The symbols move the nodes like this.
LS: ε>., η>DD, φ>., δ>., β>., σ>LL, κ>ZT
HC: ε>., η>QH, φ>ZT, δ>., β>., σ>ML, κ>.
HM: ε>LF, η>HG, φ>RQ, δ>PR, β>JB, σ>PC, κ>RM
FL: ε>MF, η>., φ>., δ>MM, β>., σ>PN, κ>.
ZF: ε>CL, η>., φ>NQ, δ>., β>GS, σ>., κ>.
CL: ε>ZF, η>NB, φ>CP, δ>QR, β>CJ, σ>HZ, κ>RT
MR: ε>PN, η>SN, φ>SJ, δ>TB, β>RN, σ>MF, κ>SD
GS: ε>CJ, η>DS, φ>RM, δ>TG, β>ZF, σ>DZ, κ>RQ
SN: ε>HR, η>MR, φ>HP, δ>DC, β>TD, σ>ZN, κ>DN
DZ: ε>QH, η>., φ>MM, δ>., β>., σ>GS, κ>.
TB: ε>RM, η>DC, φ>CJ, δ>MR, β>CP, σ>FJ, κ>LF
BD: ε>JB, η>LG, φ>RT, δ>JT, β>LF, σ>CD, κ>CP
LL: ε>HG, η>LF, φ>DH, δ>DN, β>LG, σ>LS, κ>DC
QR: ε>., η>., φ>RN, δ>CL, β>SJ, σ>., κ>.
HR: ε>SN, η>PN, φ>., δ>CT, β>., σ>., κ>.
GN: ε>RQ, η>DH, φ>LF, δ>ZQ, β>RT, σ>FC, κ>CJ
HZ: ε>., η>., φ>PH, δ>., β>QH, σ>CL, κ>.
MH: ε>., η>., φ>., δ>DD, β>., σ>SD, κ>MF
DD: ε>PC, η>LS, φ>FC, δ>MH, β>CD, σ>LF, κ>FJ
CP: ε>NQ, η>GF, φ>CL, δ>RN, β>TB, σ>PH, κ>BD
DC: ε>CT, η>TB, φ>ML, δ>SN, β>GF, σ>ZT, κ>LL
NQ: ε>CP, η>FS, φ>ZF, δ>QZ, β>RM, σ>GG, κ>JB
JQ: ε>ZT, η>MM, φ>., δ>., β>., σ>CT, κ>.
LG: ε>., η>BD, φ>., δ>., β>LL, σ>., κ>GF
QH: ε>DZ, η>HC, φ>FJ, δ>BS, β>HZ, σ>CJ, κ>FC
FC: ε>., η>., φ>DD, δ>., β>., σ>GN, κ>QH
DN: ε>., η>SD, φ>., δ>LL, β>., σ>., κ>SN
FJ: ε>MM, η>ZT, φ>QH, δ>MF, β>PH, σ>TB, κ>DD
RT: ε>., η>., φ>BD, δ>., β>GN, σ>., κ>CL
CT: ε>DC, η>RM, φ>DS, δ>HR, β>FS, σ>JQ, κ>HG
RM: ε>TB, η>CT, φ>GS, δ>PN, β>NQ, σ>MM, κ>HM
ZQ: ε>., η>., φ>SD, δ>GN, β>., σ>., κ>SJ
GF: ε>FS, η>CP, φ>NB, δ>TD, β>DC, σ>CZ, κ>LG
RN: ε>QZ, η>TD, φ>QR, δ>CP, β>MR, σ>LC, κ>JT
ZN: ε>., η>MF, φ>., δ>ZT, β>., σ>SN, κ>.
LF: ε>HM, η>LL, φ>GN, δ>SD, β>BD, σ>DD, κ>TB
BS: ε>., η>., φ>MF, δ>QH, β>., σ>SJ, κ>.
JB: ε>BD, η>., φ>., δ>., β>HM, σ>., κ>NQ
ZT: ε>JQ, η>FJ, φ>HC, δ>ZN, β>CZ, σ>DC, κ>LS
MF: ε>FL, η>ZN, φ>BS, δ>FJ, β>LC, σ>MR, κ>MH
CD: ε>., η>., φ>., δ>., β>DD, σ>BD, κ>PH
QZ: ε>RN, η>., φ>., δ>NQ, β>PN, σ>., κ>.
LC: ε>., η>., φ>., δ>PH, β>MF, σ>RN, κ>.
TG: ε>SJ, η>., φ>PN, δ>GS, β>., σ>., κ>.
NB: ε>., η>CL, φ>GF, δ>., β>ML, σ>., κ>.
FS: ε>GF, η>NQ, φ>., δ>., β>CT, σ>., κ>.
JT: ε>., η>., φ>., δ>BD, β>SD, σ>., κ>RN
PH: ε>GG, η>CZ, φ>HZ, δ>LC, β>FJ, σ>CP, κ>CD
GG: ε>PH, η>., φ>., δ>., β>MM, σ>NQ, κ>.
DS: ε>ML, η>GS, φ>CT, δ>., β>., σ>., κ>.
SJ: ε>TG, η>HP, φ>MR, δ>CJ, β>QR, σ>BS, κ>ZQ
TD: ε>., η>RN, φ>., δ>GF, β>SN, σ>., κ>.
ML: ε>DS, η>CJ, φ>DC, δ>HP, β>NB, σ>HC, κ>DH
CZ: ε>., η>PH, φ>., δ>., β>ZT, σ>GF, κ>.
PN: ε>MR, η>HR, φ>TG, δ>RM, β>QZ, σ>FL, κ>PR
RQ: ε>GN, η>., φ>HM, δ>., β>., σ>., κ>GS
SD: ε>PR, η>DN, φ>ZQ, δ>LF, β>JT, σ>MH, κ>MR
PC: ε>DD, η>., φ>., δ>., β>., σ>HM, κ>MM
MM: ε>FJ, η>JQ, φ>DZ, δ>FL, β>GG, σ>RM, κ>PC
HP: ε>., η>SJ, φ>SN, δ>ML, β>., σ>., κ>.
PR: ε>SD, η>., φ>., δ>HM, β>., σ>., κ>PN
HG: ε>LL, η>HM, φ>., δ>., β>., σ>., κ>CT
CJ: ε>GS, η>ML, φ>TB, δ>SJ, β>CL, σ>QH, κ>GN
DH: ε>., η>GN, φ>LL, δ>., β>., σ>., κ>ML

In the rows, 44 stands for zero.

The rows follow the links: the fewer symbols apart two nodes are, the more alike their rows tend to be.

Each row is also shifted at random along 5 hidden directions that mean nothing.

Name the node of each row.
 21   46   41   41   49   54   49   41   44   49   27   54   41   37   53   18   33   43   43   32   44   46   33   53   39   37   39   39   49   35   60   49   43   42   48   53   46   56   40   47   42   46   41   53   53   34   40   45   55   35   58   48
node: ML
 59   36   39   53   35   39   48   48   36   54   60   47   42   54   38   60   31   41   32   58   43   38   57   30   49   44   44   50   36   47   43   48   42   46   47   31   48   39   48   43   44   43   35   33   43   57   45   46   38   48   51   56
node: GG
 29   53   46   31   59   43   34   32   37   48   50   45   57   32   37   50   67   27   56   63   35   61   45   57   55   51   41   52   34   33   42   26   37   40   39   61   27   30   45   55   33   56   55   45   38   29   32   39   13   44   35   36
node: SD
 31   40   38   43   46   50   48   44   35   47   38   33   48   36   55   31   42   56   31   53   49   31   42   40   36   48   42   47   34   34   46   59   49   43   54   51   53   36   47   58   58   43   53   53   23   35   38   40   62   45   38   58
node: CT
 23   50   56   29   45   50   49   46   68   39   31   41   39   44   60   29   49   54   45   24   45   51   33   60   33   39   30   33   67   39   47   48   36   49   44   50   47   52   41   49   47   54   48   68   54   27   47   43   49   31   42   35
node: HP
 10   41   46   49   41   53   25   36   38   44   40   48   43   37   41   54   46   38   37   41   47   48   33   42   55   61   51   46   44   45   60   42   42   39   45   42   38   44   47   55   37   38   40   41   49   48   52   47   36   32   42   32
node: LG
 53   32   33   44   46   51   44   43   30   34   42   59   40   42   37   40   48   42   60   39   39   50   44   41   43   29   54   42   49   40   42   34   49   34   33   34   44   39   37   40   31   34   43   33   54   41   37   41   42   52   55   44
node: FC
 47   34   37   53   39   40   59   50   45   31   52   38   42   38   62   39   48   58   41   50   43   40   54   33   31   38   53   52   43   45   33   57   55   36   50   34   56   23   49   53   47   42   55   61   27   49   42   39   50   41   45   53
node: MM
 59   61   59   44   42   43   42   48   45   50   53   41   56   54   33   55   39   38   36   52   40   43   47   42   51   51   38   41   36   42   42   36   40   51   47   39   31   58   47   32   52   58   47   43   49   50   50   50   42   44   38   33
node: RN
 42   51   49   53   42   48   24   30   34   41   48   41   51   36   41   52   49   40   41   47   43   45   46   27   52   57   48   49   35   44   58   40   53   33   55   35   29   43   50   44   38   46   51   43   43   50   54   50   44   37   43   29
node: BD
 85   38   37   50   46   46   58   52   35   47   42   62   41   44   46   30   33   36   51   41   40   48   47   47   36   29   49   41   42   43   42   46   45   41   35   39   47   50   37   37   38   39   34   38   57   45   39   44   48   47   63   47
node: QH
 29   51   52   60   45   41   37   40   32   49   53   43   63   49   35   49   34   33   38   53   41   38   48   25   52   56   51   49   28   42   50   46   52   40   59   34   31   42   56   37   44   52   43   34   51   54   56   42   45   41   43   35
node: CP
 76   42   42   51   42   49   40   48   41   57   46   60   44   36   57   55   21   33   26   48   46   43   41   43   52   53   44   46   42   40   58   56   36   42   43   41   49   51   36   62   40   41   31   46   51   53   52   46   23   28   54   41
node: CZ
 66   45   43   55   36   40   52   53   43   39   52   52   45   54   40   56   25   48   36   36   43   32   50   26   46   48   57   36   39   42   41   51   45   43   37   22   37   52   45   25   45   35   44   39   55   66   59   53   63   49   47   31
node: PH
 39   47   39   27   50   49   58   54   44   46   49   59   51   38   53   52   40   37   32   57   39   45   48   53   45   46   41   35   47   23   36   41   32   43   34   49   44   43   36   62   41   52   53   56   44   34   36   40   30   48   51   34
node: ZN
 40   42   40   46   44   39   34   30   34   39   40   30   39   32   47   41   62   48   53   53   50   46   50   46   42   45   43   62   35   53   43   45   48   37   48   54   43   32   44   51   40   33   44   43   25   45   34   43   40   45   34   54
node: HM
 26   55   49   35   49   41   55   50   58   41   40   44   45   51   45   28   50   52   54   30   36   49   39   52   32   29   30   33   59   43   42   39   43   49   44   43   42   64   42   25   47   58   51   57   56   33   41   48   63   43   42   36
node: SJ
 43   44   47   49   36   46   35   43   48   54   42   34   39   43   60   45   41   53   24   50   53   34   45   36   45   57   39   52   48   44   62   59   44   45   61   40   52   45   50   63   54   45   46   58   36   44   52   44   40   24   40   53
node: FS
 39   40   42   53   45   29   40   41   41   46   44   32   47   40   52   35   50   36   48   51   55   49   48   51   37   43   40   61   30   63   33   52   46   48   52   63   58   26   45   52   45   40   35   42   32   45   33   41   31   39   37   65
node: RM
 37   44   57   44   37   36   43   55   69   29   61   43   51   49   52   60   41   46   40   27   46   47   51   38   36   51   51   40   59   54   34   45   49   43   43   32   44   27   54   38   44   49   52   55   57   49   56   39   28   36   35   33
node: LC
 78   29   38   51   35   40   57   58   55   32   45   38   30   49   60   30   49   62   48   32   50   41   49   37   28   27   48   46   55   55   45   57   56   43   53   30   61   31   47   42   45   36   48   54   37   42   45   38   52   38   52   59
node: DZ
 48   47   40   48   41   49   43   32   35   45   31   50   33   45   36   29   52   40   63   33   41   48   34   57   44   31   41   38   45   50   51   33   38   42   38   52   31   69   31   28   32   40   34   37   50   44   42   54   60   50   56   39
node: GN
 14   45   47   58   46   44   35   43   40   52   60   29   50   42   39   45   46   42   34   66   44   43   54   22   47   52   40   59   33   44   51   45   53   36   66   34   43   26   59   53   52   54   50   44   33   47   44   38   32   30   41   54
node: NQ

Start, symbols taken left to right, then the node you end at.
Answer with the node's name.
 74   36   54   58   38   44   42   56   56   28   51   42   42   50   52   41   36   55   38   23   46   41   47   29   37   41   55   43   59   51   53   52   62   39   50   21   51   28   58   36   44   34   47   41   60   50   62   36   51   33   45   38
φ σ β: TB
 76   31   35   49   33   42   46   43   45   34   43   41   22   39   54   52   49   55   48   44   52   40   51   47   39   34   49   53   46   54   32   53   43   40   34   43   53   41   38   46   40   25   41   51   31   53   39   51   49   50   49   52
κ κ κ η: JQ
 36   51   44   49   35   48   38   41   41   57   40   52   46   44   41   47   23   36   30   46   43   38   36   45   54   58   42   41   34   42   61   56   39   46   44   46   40   63   42   46   51   44   33   35   55   57   55   54   50   35   44   43
δ δ δ β η: MR
 40   47   46   48   48   59   38   41   40   60   43   52   46   47   44   36   31   39   31   48   38   44   38   36   50   53   41   41   48   33   72   46   44   41   62   39   44   50   47   52   46   52   44   44   53   38   50   39   44   27   56   43
β σ σ: ML
 48   40   34   47   46   59   47   41   37   65   37   40   39   39   50   23   40   47   33   63   45   40   44   38   40   41   36   41   42   29   67   47   43   44   60   51   58   50   44   63   47   52   46   47   30   28   29   37   54   36   53   63
ε β η: CL
 54   35   38   51   42   30   54   53   36   35   53   56   55   38   48   48   33   30   50   39   41   46   53   49   39   39   61   49   31   52   22   50   44   41   34   50   48   27   43   39   32   31   36   32   57   54   42   40   31   54   46   43
η δ: ZN
 28   52   50   43   41   37   43   44   52   54   60   30   40   58   38   56   45   42   38   59   42   47   53   41   52   50   31   49   40   51   43   37   38   52   50   41   38   52   49   40   54   58   43   46   34   45   43   49   32   35   37   48
β η ε: SN
 36   53   40   42   55   50   48   44   27   45   29   51   61   35   40   35   29   38   33   44   44   27   32   42   48   55   47   39   24   24   48   50   46   44   42   53   45   49   47   46   45   38   46   34   40   44   43   41   65   54   38   40
κ ε κ ε: DC
 39   47   49   35   43   34   61   53   57   33   53   51   47   42   55   45   45   50   45   40   37   47   51   56   31   36   43   38   53   40   24   43   38   46   31   38   36   46   39   36   44   50   58   63   52   44   46   48   43   48   42   29
ε σ ε: MR
 27   48   54   60   40   48   39   37   44   62   48   54   42   51   42   29   35   32   49   43   36   54   45   41   46   42   33   48   46   51   61   42   46   43   52   37   32   67   38   35   41   58   34   45   59   49   49   53   46   25   56   43
φ φ φ: CP
 61   31   35   43   44   50   51   55   41   44   46   46   39   32   65   41   39   53   31   55   53   40   47   39   39   45   50   47   43   32   46   59   48   40   52   45   60   27   46   69   47   37   49   62   27   38   38   35   40   39   48   53
ε ε ε: ZT
 41   47   42   29   52   45   37   40   46   36   32   41   43   40   31   59   53   42   48   35   47   36   31   62   57   53   47   37   41   41   33   34   38   53   26   62   42   45   43   37   45   37   39   27   42   42   43   41   43   66   28   34
η σ σ δ β: BD
 39   38   40   49   45   50   42   31   28   48   39   35   30   45   43   32   62   55   55   55   42   43   50   35   38   33   39   49   42   42   60   38   51   38   51   40   43   47   44   41   39   42   51   41   27   40   30   43   58   46   51   54
φ β ε: BD
 44   45   40   36   50   47   65   54   38   52   56   60   50   49   44   43   42   36   44   58   26   51   56   40   35   32   38   37   50   27   40   29   40   40   40   34   41   50   37   43   36   62   55   51   50   29   35   39   40   45   57   38
φ σ δ ε: RM
 56   53   44   47   45   34   54   39   38   43   33   54   53   32   59   27   42   34   53   42   45   50   39   59   37   43   43   53   31   55   37   54   42   41   46   61   40   53   32   42   39   49   35   53   50   50   41   51   45   39   39   43
κ η β η: BD
 46   54   56   45   44   43   45   45   53   56   52   41   48   55   33   44   41   40   46   46   33   49   47   38   45   46   31   36   51   38   54   33   40   49   53   35   34   61   42   33   48   66   50   44   53   41   52   49   43   33   48   38
φ κ β η: DN
 22   46   49   36   42   43   60   53   58   38   42   24   35   56   51   30   57   68   49   38   42   43   46   41   31   27   32   39   62   41   44   39   49   45   53   33   47   47   48   35   55   56   66   65   34   33   39   42   68   38   41   48
ε β δ σ: HZ
